Below is a small trained network, with its code and all its weights. Each question gives an input and a target symbol and asks what happens when units are switched off, that is, made to give their printed mean instead of their output.

import numpy as np


def w(rows, s, z=0):
    codes = np.array(rows[::2]) - 128.0
    scale = np.full(codes.shape[1], s)
    scale[-1] = z or s
    return codes * scale


def f(y):
    return y / 2 * (1 + np.tanh(0.7978845608 * (y + 0.044715 * y**3)))


def softmax(a):
    e = np.exp(a - a.max(-1, keepdims=True))
    return e / e.sum(-1, keepdims=True)


def log_softmax(a):
    a = a - a.max(-1, keepdims=True)
    return a - np.log(np.exp(a).sum(-1, keepdims=True))


def net(x, mask):
    ids = ['αβγδεζηθλμξτφω'.index(c) for c in x.split()]
    T = len(ids)
    res = E[ids] + P[:T]
    u = 0
    for l in range(2):
        r = res
        for j in range(3):
            rows = slice(2 * j, 2 * j + 2)
            q, k, v = (r @ M[l][rows].T for M in (Q, K, V))
            z = softmax(np.where(np.tri(T) > 0, q @ k.T / 2**0.5, -1e9)) @ v
            o = O[l][rows]
            res = res + np.where(mask[u + j], z, o[:, -1]) @ o[:, :-1]
        u += 3
        y = f(res @ A[l][:, :-1].T + A[l][:, -1])
        res = res + np.where(mask[u : u + 4], y, B[l][:, -1]) @ B[l][:, :-1]
        u += 4
    return log_softmax(res[-1] @ U[:, :-1].T + U[:, -1])


Q, K, V, O, A, B = {}, {}, {}, {}, {}, {}
E = w([
[143,178,115,205],'α',
[187,136,80,118],'β',
[107,144,150,188],'γ',
[66,92,200,116],'δ',
[62,155,147,102],'ε',
[32,131,184,95],'ζ',
[249,220,254,41],'η',
[93,129,177,199],'θ',
[117,160,110,115],'λ',
[109,124,123,76],'μ',
[201,88,152,225],'ξ',
[142,178,84,122],'τ',
[90,190,96,119],'φ',
[106,83,160,85],'ω',
],0.0065)
P = w([
[114,112,100,149],'0',
[136,138,123,82],'1',
[87,141,100,70],'2',
[99,151,119,131],'3',
[109,159,174,139],'4',
[250,133,172,113],'5',
],0.012)
Q[0] = w([
[123,171,132,97],'0.h1',
[131,71,104,111],'0.h1',
[182,71,154,225],'0.h2',
[44,126,89,175],'0.h2',
[2,151,86,127],'0.h3',
[153,57,61,235],'0.h3',
],0.021)
K[0] = w([
[148,188,162,69],'0.h1',
[105,56,61,128],'0.h1',
[52,59,31,169],'0.h2',
[199,105,166,248],'0.h2',
[244,155,232,195],'0.h3',
[23,7,84,246],'0.h3',
],0.016)
V[0] = w([
[198,207,212,60],'0.h1',
[177,72,151,140],'0.h1',
[143,130,205,175],'0.h2',
[110,248,124,185],'0.h2',
[205,82,119,177],'0.h3',
[249,159,57,126],'0.h3',
],0.017)
O[0] = w([
[204,23,198,107,165],'0.h1',
[153,159,87,67,71],'0.h1',
[158,203,168,137,39],'0.h2',
[93,131,180,254,101],'0.h2',
[197,194,85,101,1],'0.h3',
[221,109,59,194,93],'0.h3',
],0.011,0.0056)
A[0] = w([
[147,163,119,36,18],'0.n1',
[204,138,86,88,19],'0.n2',
[85,186,255,62,166],'0.n3',
[95,84,68,79,252],'0.n4',
],0.008,0.0015)
B[0] = w([
[241,110,143,201,145],'0.n1',
[1,80,254,43,132],'0.n2',
[200,208,46,78,255],'0.n3',
[103,162,14,180,218],'0.n4',
],0.005,0.0067)
Q[1] = w([
[48,140,25,156],'1.h1',
[114,107,177,118],'1.h1',
[123,87,76,105],'1.h2',
[126,68,141,89],'1.h2',
[41,124,64,147],'1.h3',
[162,98,254,100],'1.h3',
],0.015)
K[1] = w([
[74,247,57,162],'1.h1',
[161,95,120,94],'1.h1',
[81,87,88,127],'1.h2',
[90,68,122,98],'1.h2',
[76,210,34,195],'1.h3',
[203,15,146,30],'1.h3',
],0.014)
V[1] = w([
[26,135,193,223],'1.h1',
[232,197,171,209],'1.h1',
[67,87,107,78],'1.h2',
[115,87,233,138],'1.h2',
[230,115,23,141],'1.h3',
[96,9,86,233],'1.h3',
],0.014)
O[1] = w([
[45,195,126,79,130],'1.h1',
[95,53,190,67,9],'1.h1',
[146,158,136,191,212],'1.h2',
[164,158,95,92,96],'1.h2',
[150,17,92,182,127],'1.h3',
[84,83,7,88,149],'1.h3',
],0.013,0.015)
A[1] = w([
[72,97,62,71,116],'1.n1',
[93,132,254,159,52],'1.n2',
[71,111,28,163,47],'1.n3',
[241,60,127,165,254],'1.n4',
],0.0079,0.0037)
B[1] = w([
[117,98,190,110,200],'1.n1',
[158,77,181,142,163],'1.n2',
[253,124,140,83,231],'1.n3',
[45,149,115,126,254],'1.n4',
],0.013,0.023)
U = w([
[9,61,137,44,252],'α',
[102,2,70,151,36],'β',
[49,130,167,79,192],'γ',
[176,104,217,144,79],'δ',
[63,197,76,78,61],'ε',
[136,185,173,103,93],'ζ',
[92,114,134,88,63],'η',
[100,121,212,87,153],'θ',
[146,130,142,62,247],'λ',
[211,155,43,131,61],'μ',
[100,49,204,149,73],'ξ',
[199,46,182,74,33],'τ',
[108,162,134,8,78],'φ',
[57,140,94,222,216],'ω',
],0.0036,0.0029)

Each question gives the input, a string of symbols that net reads in full, and the target symbol t.
The units are the heads (2 rows each of Q, K, V and O) and the neurons (one row each of A and B). Each row of codes is followed by its name. A weight is (code - 128) times the scale printed after its matrix; where a second scale follows, it is the last column's (O, A, B and U).
mask holds one flag per unit, layer by layer, with each layer's heads first. A switched-off unit (its flag False) gives its mean, the last column of its rows in O or B, instead of its output. The means were averaged over made-up inputs and are rounded, as every weight is.
A unit's drop is (log p(t) with every unit on - log p(t) with that unit switched off) / (log p(t) with every unit on - log p(t) with every unit switched off).
The circuit of an input: a set's keep is (log p(t) with only the set's units on - log p(t) with every unit switched off) / (log p(t) with every unit on - log p(t) with every unit switched off). Starting from the 12 units with the biggest drops (on a tie, the unit counted first), units are removed one at a time, each time the one whose removal leaves the highest keep (on an exact tie, the one counted first), for as long as the keep stays at least 0.8.
units of the circuit, in order: the units of the circuit, biggest drop first
most important unit: the unit with the biggest drop
top k neurons: the k neurons with the biggest drops, biggest first
top k neurons in layer l: the k neurons of layer l with the biggest drops, biggest first
heads that matter: for each layer, one digit per head in row order, 1 if its drop is at least 0.15 and else 0, layers parted by /
input η ω δ, target α: most important unit : 1.h1
input τ τ μ α μ τ, target μ: heads that matter : 111 / 111
input δ φ ω τ, target δ: top 3 neurons : (0.n3 1.n2 1.n4)
input ε ω μ θ, target ε: units of the circuit, in order : (0.h1 1.h1 1.h3)
input δ η μ, target α: units of the circuit, in order : (1.n4 0.h1 1.h1 1.n3)
input ω ζ τ ω η μ, target α: units of the circuit, in order : (0.h1 1.n4 1.h1 1.n3)
input ω ω ω φ, target ω: heads that matter : 111 / 101
input β ε ζ ω, target β: units of the circuit, in order : (0.h3 1.h3)
input ω ω ζ η ω δ, target α: top 2 neurons in layer 1 : (1.n3 1.n4)
input ε ω ω ω γ, target ω: top 2 neurons : (1.n3 0.n4)
input β ε ω ω ω, target ε: top 2 neurons : (1.n3 0.n4)
input τ θ ε, target τ: heads that matter : 101 / 001
input ω μ ω η θ, target α: units of the circuit, in order : (0.h1 1.h1 1.n4 1.n3)
input τ τ ω φ ω, target τ: heads that matter : 011 / 001
input ξ α β ω, target ξ: most important unit : 0.h3
input ω λ λ, target ω: heads that matter : 111 / 101
input τ ω ω τ, target τ: top 2 neurons : (1.n3 1.n4)
input ω μ β ζ ω ω, target β: units of the circuit, in order : (1.h3 0.h3)
input η β τ ω α, target α: heads that matter : 011 / 110
input μ μ α, target μ: heads that matter : 010 / 100
input τ φ τ ω ω μ, target τ: most important unit : 1.h3
input ω ω θ η ξ, target α: top 2 neurons in layer 1 : (1.n3 1.n4)
input η γ ω τ, target α: top 2 neurons in layer 1 : (1.n4 1.n3)
input δ β ω, target δ: heads that matter : 111 / 001
input ω ω β, target ω: top 2 neurons in layer 1 : (1.n3 1.n4)
input θ ω τ ω, target θ: heads that matter : 111 / 101
input ω δ τ τ θ, target δ: heads that matter : 111 / 001
input β θ μ φ, target β: heads that matter : 101 / 101
